In the rows, 128 means zero.
Rows near named flat spaces through zero (a row that begins with a name and a colon came from that space)
gufulvumo: [127 126 119 137 130 160 134 107 163 160 107 139 171 166 129 144  66 142
  96 136  87 133 160 123 127 157]
lefful: [124 144 127 169 137 104 118 128 100  83 137 104  90 112 105 105 115 115
 127 149 163 114 146 131 125 173]
lefful: [143 140 137 157 134 115 103 151 115  87 141 118  74 103 141 109 124 104
 128 174 194  99 154 113 114 137]
gufulvumo: [129 181 174 141 111 147  81 150 147 116 124 145 104 112 140 158  91 121
 170 182 176  86 163 129 137 122]
goszigug: [102 124 138 129  57 167 129 150 178 147 138 132 149 182 151 113  91 178
 149 124  88 111 167 122 128 118]
goszigug: [101 148 158 122 123 119 107 111 114 114 127 140 125 141 113 153 149 120
 154 131 130 123 103 155 159 121]
goszigug: [145 101 134 162  97 114 148 133 130 111 140  89 123 140 122  98 119 124
 128 102 142 147 155 105  99 151]
lefful: [143 156 121 154 144 117 138 131 112 117 121  99 118  81  94 123 101 127
 142 118 146 131 143 126 117 170]
sezodil: [106 116 151 106 113 117 130 104 121 134 129 136 150 158 118 149 170 125
 146  95 104 151  87 149 152 104]
lefful: [139 101 128 153 136  72 128 120  96  85 144 114 101 124 114  97 144  97
 117 142 156 142 134 134 108 163]
gufulvumo: [133 140  65 126 164 169 145 141 148 159 113 135 140 110 138 110  70 164
  81 149  93 106 156 114 118 152]
goszigug: [182 101  49 141 212 124 144 139 119 130 120 130 106  81 153  89  94 106
  31 181 150 120 159  92  81 163]
sezodil: [153 135 173 192  87 120 118 146 128  82 142  75  86 122 124 111 110 103
 155 125 205 123 175  91 102 149]
gufulvumo: [ 73  75 151  82  87 135 131  99 124 132 149 144 145 223 154 137 237 132
 124  75  85 149  46 143 176  41]
sezodil: [ 55 177 153 130  83 136  93 143 112  88 152 131  88 147 116 119 153 163
 187 141 128  78 111 165 179 113]
gufulvumo: [124 129  68  86 198 146 141 122 108 153 116 150 129  97 138 132 163 134
  80 127 103 122  75 131 146  98]
lefful: [152 132 162 122 141  98 106 122 123 124 121 150 128 108 127 158 130  90
 146 156 161 137 130 140 121 129]
gufulvumo: [152 154 194 152 131 112  97  97 139 127 102 141 150 130 105 189  80  82
 153 156 161 143 157 139 128 163]
sezodil: [ 67 158 130 141 100 162 113 129 123 104 141 116 104 166 124 117 137 162
 139 125 116  90 116 138 172 118]
sezodil: [157 146 101  97 179 112 139 145 103 142 120 134 118  43 120 135 154 120
 138 122 144 133  98 132 118 113]
goszigug: [115 141 133 152 115 111 121 134 115  99 138 115 107 124 110 109 116 133
 145 139 139 116 145 139 128 158]
goszigug: [160 118 113 123 117 136 157 152 147 155 125 112 145  98 133 116 111 145
 137  99 120 144 147 105  95 126]
lefful: [114 119 105 123 120 150 144 131 137 140 131 121 137 146 134 113 128 154
 113 109  98 126 124 121 132 120]
sezodil: [151 129 194 158 101 101 105 121 125  98 131 113 113 133 122 150 132  82
 162 134 189 140 145 120 118 132]
goszigug: [168 120 120 114 131 142 141 139 168 176 109 147 169 111 143 143  75 135
 122 137 108 142 165 114  95 135]
gufulvumo: [114 170 199 157  92 122 113 116 107  96 128  88 111 121  89 162 153 110
 199  83 174 134 108 133 155 122]
sezodil: [199 103 126 167 133 113 147 146 140 125 125  94 121  92 136 108  86  98
 109 131 178 150 185  80  64 161]
goszigug: [144 106 115 157  82 129 162 158 140 121 146  79 120 124 128  77 114 154
 139  88 130 138 163  96  90 143]
sezodil: [125 167 176 193  93 139  93 146 124  69 141  88  68 129 126 120 105 110
 157 154 211  89 171 103 130 145]
gufulvumo: [118 170 116 107 158 148 110 150 109 122 129 137  92  79 138 138 159 132
 141 143 156  92  96 130 151  89]
lefful: [152 181 117 157 156 141 130 143 125 128 110 104 116  60 101 134  68 133
 141 137 155 112 162 116 115 173]
lefful: [115 140 121 132 133 143 124 122 133 131 122 133 133 139 124 131 107 139
 119 138 114 117 135 133 139 140]
goszigug: [146  80 200 165 118  90 110  61 127 104 118 126 152 208 118 169 133  51
 102 130 157 177 133 126 127 152]
lefful: [135 213 138 144 144 184 103 152 147 141 103 126 114  73 124 164  63 144
 156 157 162  81 160 114 141 135]
gufulvumo: [115 111 221 137  59 115  89 104 158 117 133 151 149 211 141 169 129  98
 167 144 142 140 145 142 141 112]
sezodil: [123 133 191 134 111 113 114 100 108 107 127 112 124 144 110 169 180  89
 163  92 164 150  88 132 153 100]
[140 142 115 117 146 172 106 145 165 155 115 165 132 129 170 143  81 135
  98 187 131  93 161 112 124 114]	lefful
[138 156 148 156 137  78 119 125  97  95 127 112 110  82  82 128 110 107
 167 139 159 134 143 152 118 183]	goszigug
[104 105  11 114 113 156 175 210 121 121 176  96  73  93 166   4 156 218
  99 111  94  82 132  98 102 103]	gufulvumo
[157 148 139 139 160 135 109 110 154 151  96 158 158 122 125 169  50 107
 109 180 131 127 173 131 117 171]	gufulvumo
[116 133 148 121 110 137 116 134 130 122 135 131 117 140 140 136 152 128
 145 125 140 118 114 127 142  97]	lefful
[120 138 123 135 112 141 128 145 134 124 135 118 117 126 132 113 120 146
 137 127 130 113 140 121 127 126]	gufulvumo
[172 124 142  93 156 115 129 117 149 178  99 168 178  98 130 178 105 105
 135 139 116 159 131 137 109 125]	lefful
[143 117 100 145 106 124 172 159 115 119 146  68 108  89 115  78 147 152
 144  65 136 142 129  98  99 130]	sezodil
[119 161 170 129 134 121  97 119 109 106 125 133 106 116 118 163 155 101
 159 139 169 117 103 141 155 109]	sezodil
[101 119 121 133 114 134 136 131 105 102 148 101  98 144 130 103 182 136
 126  96 135 121  94 120 146 101]	goszigug
[124 151 116 141 138 172 133 115 156 156 103 129 159 143 121 147  64 149
 106 131  98 121 155 120 136 156]	gufulvumo
[132 141  51  68 175 112 139 169 126 165 128 181 136  52 136 100 111 173
 127 173  76 107 128 164 111 135]	sezodil
[123 140 110 117 154 164 125 116 148 158 108 151 153 141 137 150  95 139
  97 145 100 118 132 127 141 129]	gufulvumo
[149  97  79 152 163  96 150 118 118 120 127 121 132 121 115  87  87 122
  73 151 112 142 162 127  93 197]	lefful
[130 152  74 123 180 141 157 131  98 135 118 102 117  69 104 116 140 144
 109  95 121 126  97 121 134 135]	gufulvumo
[115 155  90 101 149 141 139 156 107 133 134 122 105  74 127 112 162 157
 142 110 124 107  92 131 141  99]	goszigug
[146  95 134 118 132 101 121 127 127 124 135 147 126 137 147 124 146 103
 115 150 141 139 129 128 112 118]	lefful
[ 91 162 155 139 113 126  81 118 144 114 124 170 132 165 122 146  72 136
 145 201 114  92 165 170 153 167]	goszigug

Rows near named flat spaces through zero (a row that begins with a name and a colon came from that space)
vep_nimed: [135 125 138 122 178 143 156 123 154 139 115 123 107 102 117 149 152 122
 142 113 130 114 105 105 126 129]
luzu_vef: [127 157 155 123 144 111 128 134 150 108 116 121 133 142 117 157 117 158
 137 133 167 124 110 113 122 140]
mozum_zazuv: [116  95 191  90 181 141 137 135 166 134 118 130 104 119 110 134 115 156
 138 130  87 129 127 110 125 123]
vago_let: [124 150 117 153  81 126 183 140 156 119 147 148  93 116 140  83 125  83
 107 134  74 110 158 108  97  93]
mozum_zazuv: [158  98 161 109 200 162 140 100 162 127 138 148  76 159  71 109 149 202
 105 153 148 158 125 141 194 144]
gebe_telin: [150 101 111  97 157 149  99 100 161 115 129 171  89 119 112  52 124 191
 118 145 120 190 129 124 174 116]
vep_nimed: [117 189 136 119  88  89 183 138 138  90 146 128 114 149 121 145  93 118
 106 152 114  99 164 119  99  82]
gebe_telin: [100 135 158 202 102 116 117 161 141 148 104 119 149 125 156 133 148  88
 155  95 152 112  96 109  81 174]
luzu_vef: [110 143 123 162 105 125 108  79 142 144 166 140 156 133 152  79 109 120
 113 144  56 129 146  95 115 127]
vago_let: [ 96 102 171 110 215 124  89  86  89 179 113  78 189 123 122 226 136 133
 166 102 129 102  91 123 129 160]
vep_nimed: [103 121  94 149 132 119 145  79  93 159 140 143 108 118 126 105 149  93
 115 115  93 132 147 141 138  90]
luzu_vef: [120 140 119 149  99 120 115  89 134 124 162 155 125 154 128  67 110 146
  98 154  90 150 158 126 141 116]
mozum_zazuv: [120 141 186 145 127 118  81 118 151 119 144 120 172 180 124 133  96 184
 124 156 137 135 123 116 130 178]
vago_let: [122 118 168 115 143 140 125 135 136 143 140  97 168 126 139 168 110 117
 138 133  81  92 128 107 105 147]
vep_nimed: [167 148  99 144  81 145 160 159 183  88 137 168  75 126 128  50 132 136
 103 148 136 150 141 116 132 118]
gebe_telin: [121 168  99 133 116 109 144 104 121 126 139 122 143 115 142 141 121 102
 127 127 114 108 132 107 109 105]
vago_let: [ 75 134 144 129 128  93 152 114 103 149 123 122 126 115 135 151 117  85
 136 109  79 104 146 124  92  84]
mozum_zazuv: [118 130 164 117 100 109 124 141 138  97 138 150 106 176 106  96  93 176
 103 160 129 155 161 151 141 116]
vago_let: [107 135  95 135  86 103  91 124 126 116 115 159 127 109 156  68 109 127
 136 119 120 167 132 121 113 102]
luzu_vef: [104 154 116 153 100  96 125 132 123 123 112 137 128 122 143 120 126 109
 138 112 145 132 122 122 103 115]
luzu_vef: [115 185 121 170 179 122 117  17 181 154 168 133 163 114 142 109 126 140
 129 138  71 115 104  38 118 136]
vago_let: [150 110 111 136 138 153 125 125  95 148 137 105 149 135 124 159 155 113
 124 124 147 112 121 152 150 156]
luzu_vef: [101 141 139 150 159 108 141  80  99 154 137 118 132 150 108 163 143 123
 122 122 134 113 129 138 138 123]
gebe_telin: [ 93 166 174 234 114  99  96 138 199 131  94 154 129 135 151  84 145 138
 160 100 182 149  71  72  83 189]
vep_nimed: [201 146 120 211 141 197 137 146 238 125 134 145 111 113 138  69 189 140
 131 129 177 130  65  62 135 223]
vago_let: [109 168 110 118  93  90  65  90 129 104 143 140 178 138 155  96  71 166
 128 151 110 156 137 103 117 116]
gebe_telin: [113 149 138 157  81 103 139 166 155 103 109 155  97 133 136  88 121 124
 129 123 149 144 131 124 101 119]
gebe_telin: [181  93  81  72  49 158 113 209 129  74 124 153 104 117 143  60 101 143
 111 152 131 169 162 167 144 110]
mozum_zazuv: [134  87 144  67 124 130 112 170  68 119 117  99 146 150 112 185 110 142
 128 135 151 125 148 191 148 127]
gebe_telin: [ 86 124 141 113 114  95 159 137  97 132 117 131 104 126 122 142 115  98
 126 116 101 118 157 151 107  76]
mozum_zazuv: [118 137 152 123 144 124 131 108 171 122 136 146 113 126 124  98 109 153
 124 141  91 138 132  96 122 117]
vep_nimed: [112 125 112 107 168 120 164  95 113 145 123 132  96 102 113 143 143 108
 129 113 104 120 134 128 133  81]
vago_let: [127 130 138 102 146 112  96 121 114 114 117 125 140 148 113 148 113 174
 133 136 169 149 120 144 149 134]
vago_let: [138  92 172  96 121 153 120 182 127 129 129  95 161 130 137 166 107 122
 137 136  99 101 136 136 111 154]
gebe_telin: [117 110 131 115  93 118 147 168 120 113 114 147  89 127 125 101 119 117
 121 125 120 142 154 156 121  95]
luzu_vef: [145  99 103  85 120 143  69 127 131 113 126 146 141 113 142  79 101 168
 132 141 113 174 131 131 149 125]
luzu_vef: [143 142 159  98 163 130 105 126 165 107 125 118 150 135 120 152 105 182
 140 145 147 131 106 100 132 152]
mozum_zazuv: [105 152  76 104  84  91  95  96  85 117 140 134 162 117 156 112  87 117
 125 134  94 141 155 131 116  79]
vep_nimed: [144 123  59 145 152 138  73 123  98 151  84 111 170  71 162 156 174 102
 179  76 205 140  57 118 128 166]
mozum_zazuv: [157 145 143 145 100 140 148 176 143 107 132 112 135 152 126 151 133 125
 121 140 167 105 124 133 121 164]
vago_let: [113 128 138  85  96  93 131 159  80  98 119 125 120 163 108 156  96 146
 115 141 156 137 163 185 137  94]
gebe_telin: [135 166 124 123 165 118 125  73 154 117 144 136 128 139 111 127 120 172
 120 147 138 137 118  99 147 125]
mozum_zazuv: [122  87 118  79 136 129 138 150  81 133 109 122 108 113 118 151 130 112
 132 114 124 132 145 172 139  93]
mozum_zazuv: [114 139 156 192  96 120 117 162 131 139 117 112 158 144 148 145 142 100
 143 111 161 108 106 123  96 179]
gebe_telin: [167  93 145 169  91 178 129 213 119 141 124  90 159 140 144 162 164  86
 135 117 168  92 110 155 118 210]
luzu_vef: [ 98 110 151 152  71 109 141 158  77 136 136 123 126 169 124 132 121  95
 107 130 116 117 170 183 119 119]
luzu_vef: [100 113  98 133  93 112  82 122  95 141 119 137 154 106 162  97 115 104
 142 111 102 149 133 134 111 113]
vep_nimed: [ 99 102 132 134 105 114  95 132  82 146 122 123 151 137 140 129 119 113
 133 117 117 137 140 158 123 127]
vep_nimed: [143 131  89 112 154 135 126  94 121 131 131 135 120 111 122 122 141 136
 126 127 134 140 121 125 152 113]
vep_nimed: [ 90 105 181 137 102 112 146 189 125 134 101 122 115 126 136 143 121  92
 144 106 111 111 137 140  84 123]
[150 109 153 110 182 170 133 118 152 153 144  94 160 107 131 171 136 122
 140 130  86  90 109  93 125 160]	luzu_vef
[100 115 138 120  99 107 119 150  96 129 116 125 135 132 136 135 112 111
 133 119 119 129 145 152 111 111]	vep_nimed
[116 203 145 186 100 109 139 111 207 114 149 136 152 121 162  98 106 116
 132 139  92 103 114  40  70 143]	luzu_vef
[174 142  75 128  95 158  70 140 123 123 142  94 219 102 181 144 119 112
 147 132 136 110 100  99 114 181]	gebe_telin
[127 100 137 115 151 149 105 104 116 155 145 111 161 123 135 140 123 126
 130 132  81 118 131 123 134 141]	luzu_vef
[159 160  83 112 174 140 177 103 163 118 121 138  86  85 116 131 158 124
 132 119 148 121 104  93 137 100]	vep_nimed
[139 134  61 157 121 148 130  93 130 153 140 138 133  79 160  89 155  78
 131 110  91 124 117  97 120 119]	gebe_telin
[164  68 122  86  77 179 109 233 142 115 108 115 145  78 173 110 113  93
 151 119  92 122 130 130  96 147]	luzu_vef
[114 154 139 194  77 116 132 138 132 133 142 125 148 151 147 116 131  97
 120 128 126 109 133 120 100 153]	vep_nimed
[ 89  82 121  96 129 118 166 128  69 158 122 130  91 105 121 135 132  72
 122 106  63 118 170 170 122  58]	gebe_telin
[169 136  98 125 171 160 173  78 145 132 161 139  89 132  95 114 159 143
  95 149 123 125 135 124 176 118]	gebe_telin
[130 151 143 122 185 122 115  53 144 131 153 131 135 158  98 135 121 188
 113 154 130 139 123 110 164 134]	luzu_vef
[129 108 136 131 127 124  74 123  70 137 129 105 174 176 117 166 128 158
 126 135 182 140 124 179 163 171]	mozum_zazuv
[150  96 144  82  88 134  45 202 119  89 101 118 174 144 146 130  86 182
 149 141 179 164 118 158 133 171]	vep_nimed
[152 138 133 146  92 163 131 135 168 132 173 110 175 118 166 110 108  98
 118 152  46  88 140  79  95 156]	vago_let
[139 129 153 139 158 144 143 121 172 129 132 137 107 131 114 115 139 148
 125 134 126 129 116 105 135 144]	mozum_zazuv
[121 110  99 146 106 131 105 140 139 133 105 156 112  92 154  69 138 110
 144 105 122 159 116 119 115 122]	vago_let
[127 159 119 129 129 112 124  91 114 124 150 120 150 151 121 145 116 142
 114 145 132 121 136 127 139 125]	vago_let
[ 85 151 199  76 115  85 104 141 163  96 129 123 161 138 141 141  41 166
 141 153  66 122 150  90  79 102]	vago_let
[144 160 118 126 173 136 165  56 148 133 169 131 114 141 100 130 135 148
  99 155 100 114 139 103 157 111]	vep_nimed
[ 97 162 151 127 146  81  95  98 119 117 115 126 151 155 118 157 105 171
 140 130 170 142 113 124 128 130]	luzu_vef
[ 92 145 159 105 144  87 162 110 122 116 124 141  89 150  95 142 108 147
 116 135 122 131 154 141 129  77]	gebe_telin
[126 144 139 120 120 124 107 132 134 124 135 106 175 125 149 154 103 127
 140 134 112 108 121 103 104 144]	mozum_zazuv

Rows near named flat spaces through zero
feli_lezos: [173 161 123 172 146  94 169 123 133 198 138 126 121 151 149 136 152 122
 207 124 160  80 154 168 122  62]
ped_dubak: [111 159  78 108 134 110 111 149 119 116 116 133 144 142  61 113 182 122
 173 194 114 166 151  73 123  78]
feli_lezos: [149 113 141  64  68 146 155 142  94 128 112 131 167 127 145 127 117 164
 119  78 210 122 107 113 149 152]
kibe_bipo: [119 120 107  94 110 113 117 151 125 114  86 130 139 136  94 100 168 137
 131 146 130 170 120  85 144 119]
kibe_bipo: [111 150 202  95 119 224 148 138  52 108 142 102 100  70 147 180 102 167
 150 130 124  96  51 159  96 145]
kibe_bipo: [126 203 108 112 114 112 123 113 114 169 109 182 113 166  51 172 172 121
 198 143 147 157 175 121  92 133]
denu_vob: [ 99 126 156 122 151 158 117 122 117 124 100 128  99 133 106 131 137 139
 111 149  99 153 102 115 128 135]
ped_dubak: [118 181 122 143 153 121 100 112 131 139 145 158 108 137 111 149 119 105
 118 148 107 119 150 145 106 139]
gug_zafaz: [131 144 137  96 144 113 116 114 125 172  83 168 139 193 122  99 123 138
  59 107 195 130 132 100 178 122]
kibe_bipo: [137 116  97 106 106 106 135 143 136 118 111 128 152 136 124 102 151 138
 129 144 135 150 139  99 133 136]
ped_dubak: [127  54 160 130 112 143 148 125 139 123 102 103 128 125 145 116 120 145
 112  75 142 145 100 123 159 137]
gug_zafaz: [119 118 114 127 140 150 118 151 110  79 183  89 160  85 148 114  99 121
 117 155 117  95 111 117 136  83]
gug_zafaz: [110 185 136 132 147 145  79 113 111 113 186 154 123 109 125 163  68  93
  85 115 128  85 135 159 117 137]
gug_zafaz: [155 139 132 144 131  97 161 103 153 193  86 158 105 180 135 131 158 141
 147 124 141 140 157 144 116 158]
denu_vob: [ 93 112 143  96 127 170 126 166 100  73  84  92  99  83 116 110 173 163
 135 207  46 176  60  97 104 148]
kibe_bipo: [127 112 126 178 166 106 104  98 167 142 163 136 130 148 140 124  84  88
  84  89 134 103 160 147 156 106]
denu_vob: [120 108 104 112 118 114 115 125 144 115 118 140 151 148 107 110 129 125
  99 125 138 158 149  92 145 141]
feli_lezos: [108  96 128 136 128 131 112 146 135  97 114 103 117 103 109 115 146 120
 138 131  90 155 104 116 138 109]
ped_dubak: [121 135 153  99 130 167 130 115 103 123 141 137 139 132 145 140  87 147
  80 122 155 111 116 123 131 158]
gug_zafaz: [114  70 113 102  95 142 143 158 126  76 106  89 145  98 113 106 163 152
 154 154  96 179 104  84 126 135]
gug_zafaz: [113 187 178 162 138 149 110  99 114 167 130 161  58 122  86 207 126 102
 183  86 111 119 125 194  90 139]
ped_dubak: [122  97 129 121 118 141 124 122 130 107 149 121 152 123 133 127  96 126
 100 100 148 126 133 116 145 134]
denu_vob: [111 126 157 139 157 151 133 114 126 140 107 128  96 139 122 136 135 139
 123 148 100 141 113 129 120 136]
feli_lezos: [128 155 126 116 141 114 108 132 117 151 115 145 135 153 109 116 132 118
 115 114 170 117 128 117 161  82]
denu_vob: [117 162 124 118  96 101  77 132 138 117 105 168  98 114  94 147 136  98
 114  93 109 154 127 151 116 181]
denu_vob: [ 94 128 141 147 170 147 110 109 135 127 118 133 100 144  93 136 134 121
 119 158  86 155 131 113 123 122]
feli_lezos: [125 138 142 107 135 139 118 114 116 140 129 149 142 152 132 126  97 132
  76 106 172 114 129 118 152 133]
feli_lezos: [117  68 161 170 159 167 149 105 143 113 161  90 121 113 166 135  87 133
 109 120  97 114 118 142 129 131]
gug_zafaz: [150 157 143 160 127  98 147  95 154 195  98 169  83 167 124 160 149 123
 161 101 129 134 160 173 100 171]
gug_zafaz: [119 178 147 123 153 138  99 109 111 151 140 161 119 147 119 146  96 113
  89 112 157  99 131 142 138 121]
ped_dubak: [113 173 183 127 136 144 105 111 107 170  87 164  70 143  93 168 134 121
 133  84 140 131 101 163 128 137]
denu_vob: [168 116 117 127  98  91 153 109 154 166 123 154 151 163 161 123 113 132
 110  74 187 116 165 142 140 166]
kibe_bipo: [135 151 103 115 100 129 147 121 122 127 143 144 140 131 104 158 143 136
 177 149 129 144 165 121  86 160]
ped_dubak: [130 162 117 125 120 124 108 126 118 125 162 144 140 119 119 148 106 108
 130 112 148 105 144 141 122 122]
feli_lezos: [120 125 135 110 127 161 134 105 122 109 158 139 144 130 150 143  82 144
  76 140 128 122 141 121 109 191]
feli_lezos: [121 121 131 133 123 115 112 131 142 124 103 134 107 125 118 123 142 120
 119 118 105 150 119 133 130 146]
kibe_bipo: [135 117 126 127 127 122 132 133 132 126 126 122 135 127 146 113 125 132
 114 127 132 122 123 127 137 127]
denu_vob: [174 112 105 134 100  97 170 130 145 148 145 122 161 134 178 116 124 138
 145 111 165 101 155 143 125 139]
ped_dubak: [125 209 150  84 137 157 130 132  74 157 105 157 108 141 114 149 144 155
 135 170 147 114 105 129 106 133]
ped_dubak: [146 186 150  72 115 177 148 129  66 130 167 141 156 116 181 150  75 165
  88 141 186  62 107 143 109 163]
feli_lezos: [114 109 108 132 109 102 105 173 135  97  89 100 111  93  83 105 193 112
 187 138  82 173  98 113 137  81]
kibe_bipo: [138 193  99 104  98 124 139 103 111 156 152 180 148 160  77 182 133 126
 183 130 174 134 195 121  86 154]
denu_vob: [103 108  94 129 141 129 116 141 139  85 132 109 137 118  99 108 152 125
 135 190  72 167 137  85 118 118]
gug_zafaz: [144 116  79 101 129 102 127 132 146 105 148 133 186 147 173  75 102 137
  45 167 145 118 157  88 144 156]
kibe_bipo: [162 139 116  92  92 133 167 134 108 132 146 130 167 126 171 128 114 159
 128 132 175  99 136 128 114 160]
[135 113  94 125 118 127 126 128 135  91 192 117 180 112 154 121  83 117
 100 129 143 102 158 117 129 133]	ped_dubak
[142 135 121 131 130 107 131 117 143 150 121 146 131 152 141 120 125 127
 108 122 143 123 146 132 132 144]	gug_zafaz
[135 152 148 141 157 111 112 121 129 169 109 145 110 154 137 116 122 115
  99 101 156 102 117 148 161  94]	kibe_bipo
[107  65 116 139 165 138 161 105 165 124  90 115 125 175 119  94 160 162
 107 206  70 196 152  66 120 160]	denu_vob
[155 156 113 102  87 127 161 120 121 135 140 152 141 129 153 153 124 152
 141 142 141 122 155 142  79 209]	feli_lezos
[125 187 151 123 141 125 112  91 126 180 105 190  95 175 105 161 119 122
 102 109 150 129 150 149 116 172]	gug_zafaz
[128 169 192  81 120 198 141 131  53 138 140 128 127 107 154 163  85 161
 113 101 188  73  70 152 130 127]	kibe_bipo
[139  96  71 204 144  61 115 126 202 112 163 112 128 117 138 107 139  78
 149 142  61 135 181 146 116 116]	ped_dubak
[154 231  97 119 130  84 121 102 134 183 129 204 119 177 125 150 134 119
 118 159 147 111 189 151  85 185]	feli_lezos
[148 127 113 114 107 115 154 158 116 132 109 108 138 118 134 110 170 146
 178 148 136 129 114 120 126  99]	ped_dubak
[119  98 149 144 186 170 163 106 117 148 145 100 144 161 139 118 111 152
 123 159 147 111 130  97 151  65]	denu_vob
[122 114 147 127 131 132 118 119 133 132 114 135 121 136 132 124 114 127
  92 101 137 132 117 130 146 141]	feli_lezos
[ 75 148 109 178 218 119  57 124 149 106 145 123 101 134  73 109 133  75
 102 191  51 142 137 105 145  48]	feli_lezos
[102 148 115 164 172 100  81 127 154 127 115 138  92 135  91 117 151  90
 121 157  69 149 135 129 130 101]	feli_lezos
[111 135 118 159 166 122 106 101 157 123 149 144 115 143 127 131 107 107
  86 157  83 134 158 131 113 156]	ped_dubak
[118 111 144  79 118 170 136 162  81  95 119  93 153 101 137 106 128 161
 117 144 151 122  72  94 153  94]	denu_vob
[113 102 130 109 144 152 132 127 116 117 127 115 155 145 118 108 120 144
 103 141 150 137 123  83 157  97]	denu_vob
[122 116 126 122 120 138 133 135 124 112 125 117 128 116 121 129 139 136
 143 141 112 142 121 118 119 132]	gug_zafaz
[156 136 143 124 137 110 139 139 124 160 104 127 127 140 179  96 127 140
  96 117 160  92 102 146 155 113]	kibe_bipo
[134 172 148  93  98 177 157 122  78 130 156 138 133 111 127 183 113 156
 170 134 155 107 125 143  82 162]	kibe_bipo
[137  67 110 115  97 113 157 164 132 115  87  87 150 121 113  90 184 148
 183 126 137 166 109  88 155  80]	ped_dubak
[143 153 110 131 158 104  94 123 133 132 180 142 169 141 174  98  62  99
  37 108 179  59 145 136 172  94]	gug_zafaz
[100 124 150 108 130 166 106 127 102 105 137 125 133 117 102 142 104 127
 108 109 142 131 107 113 145 114]	kibe_bipo
